Below are the code and all the weights of a small trained network. Each question names an input and a class and asks about switching units off, where a switched-off unit gives its printed mean instead of its output.

import numpy as np


def w(rows, s, z=0):
    codes = np.array(rows[::2]) - 128.0
    scale = np.full(codes.shape[1], s)
    scale[-1] = z or s
    return codes * scale


def f(y):
    return y / 2 * (1 + np.tanh(0.7978845608 * (y + 0.044715 * y**3)))


def log_softmax(a):
    a = a - a.max(-1, keepdims=True)
    return a - np.log(np.exp(a).sum(-1, keepdims=True))


def net(x, mask):
    res = np.array(x, float).reshape(1, 8) / 4 @ E
    y = f(res @ A[0][:, :-1].T + A[0][:, -1])
    res = res + np.where(mask, y, B[0][:, -1]) @ B[0][:, :-1]
    return log_softmax(res[-1] @ U[:, :-1].T + U[:, -1])


A, B = {}, {}
E = w([
[2,220,134],'x0',
[144,185,244],'x1',
[171,157,126],'x2',
[57,51,170],'x3',
[99,79,146],'x4',
[149,50,158],'x5',
[101,57,183],'x6',
[176,144,123],'x7',
],0.0071)
A[0] = w([
[109,99,190,29],'N0',
[148,109,95,230],'N1',
[180,125,176,112],'N2',
[75,103,160,103],'N3',
[152,169,72,158],'N4',
[116,83,93,254],'N5',
[91,177,76,222],'N6',
[116,154,68,97],'N7',
[193,83,179,137],'N8',
[160,155,162,87],'N9',
[71,130,91,177],'N10',
[74,72,183,63],'N11',
[131,85,122,129],'N12',
[139,121,24,248],'N13',
[146,64,127,90],'N14',
[83,178,182,120],'N15',
[176,109,132,74],'N16',
[135,251,159,250],'N17',
[65,195,182,154],'N18',
[80,72,139,84],'N19',
],0.014,0.0072)
B[0] = w([
[137,120,87,143],'N0',
[104,179,178,183],'N1',
[229,114,143,157],'N2',
[57,39,83,159],'N3',
[98,146,83,180],'N4',
[77,194,132,200],'N5',
[132,168,182,204],'N6',
[149,123,94,152],'N7',
[196,145,129,188],'N8',
[141,66,155,140],'N9',
[117,166,150,172],'N10',
[79,91,3,172],'N11',
[125,148,110,150],'N12',
[139,199,142,219],'N13',
[134,129,131,159],'N14',
[55,45,215,171],'N15',
[164,57,159,142],'N16',
[127,158,161,246],'N17',
[70,108,235,197],'N18',
[81,43,58,162],'N19',
],0.0075,0.013)
U = w([
[192,53,136,182],'0',
[164,79,110,18],'1',
[129,122,226,44],'2',
[90,109,1,206],'3',
[5,84,166,132],'4',
[183,122,204,150],'5',
[146,229,124,178],'6',
[143,100,45,11],'7',
],0.0083,0.012)

Each question gives the input, the list of numbers given to net, and the class t.
The units are the neurons (one row each of A and B). Each row of codes is followed by its name. A weight is (code - 128) times the scale printed after its matrix; where a second scale follows, it is the last column's (A, B and U).
mask holds one flag per neuron, in row order. A switched-off neuron (its flag False) gives its mean, the last column of its row in B, instead of its output. The means were averaged over made-up inputs and are rounded, as every weight is.
A unit's drop is (log p(t) with every unit on - log p(t) with that unit switched off) / (log p(t) with every unit on - log p(t) with every unit switched off).
The circuit of an input: a set's keep is (log p(t) with only the set's units on - log p(t) with every unit switched off) / (log p(t) with every unit on - log p(t) with every unit switched off). Starting from the 12 units with the biggest drops (on a tie, the unit counted first), units are removed one at a time, each time the one whose removal leaves the highest keep (on an exact tie, the one counted first), for as long as the keep stays at least 0.8.
units of the circuit, in order: the units of the circuit, biggest drop first
most important unit: the unit with the biggest drop
k most important neurons: the k neurons with the biggest drops, biggest first
drop when u is switched off: that unit's drop, to one decimal
input [0,-2,1,-7,3,3,6,-7], class 3: most important unit => N18
input [-4,5,0,1,5,3,3,-2], class 3: units of the circuit, in order => [N11, N18]
input [-5,-3,1,6,2,-8,2,2], class 6: units of the circuit, in order => [N15, N3, N5]
input [4,-8,-3,3,3,-1,8,7], class 3: units of the circuit, in order => [N18, N11]
input [-1,-8,-6,2,6,-2,2,0], class 3: units of the circuit, in order => [N18, N15]
input [-6,-5,-5,-5,-3,0,-2,4], class 6: units of the circuit, in order => [N13, N1]
input [5,-7,-4,4,-3,-8,-3,-1], class 6: units of the circuit, in order => [N13, N6]
input [-1,8,8,5,2,7,6,-4], class 0: 2 most important neurons => [N2, N8]
input [-6,-4,-7,-5,-3,-5,6,7], class 6: drop when N7 is switched off => 0.0
input [4,-4,0,1,8,6,-2,-4], class 3: drop when N19 is switched off => 0.1
input [-2,2,-4,-2,0,6,2,2], class 0: drop when N6 is switched off => 0.2
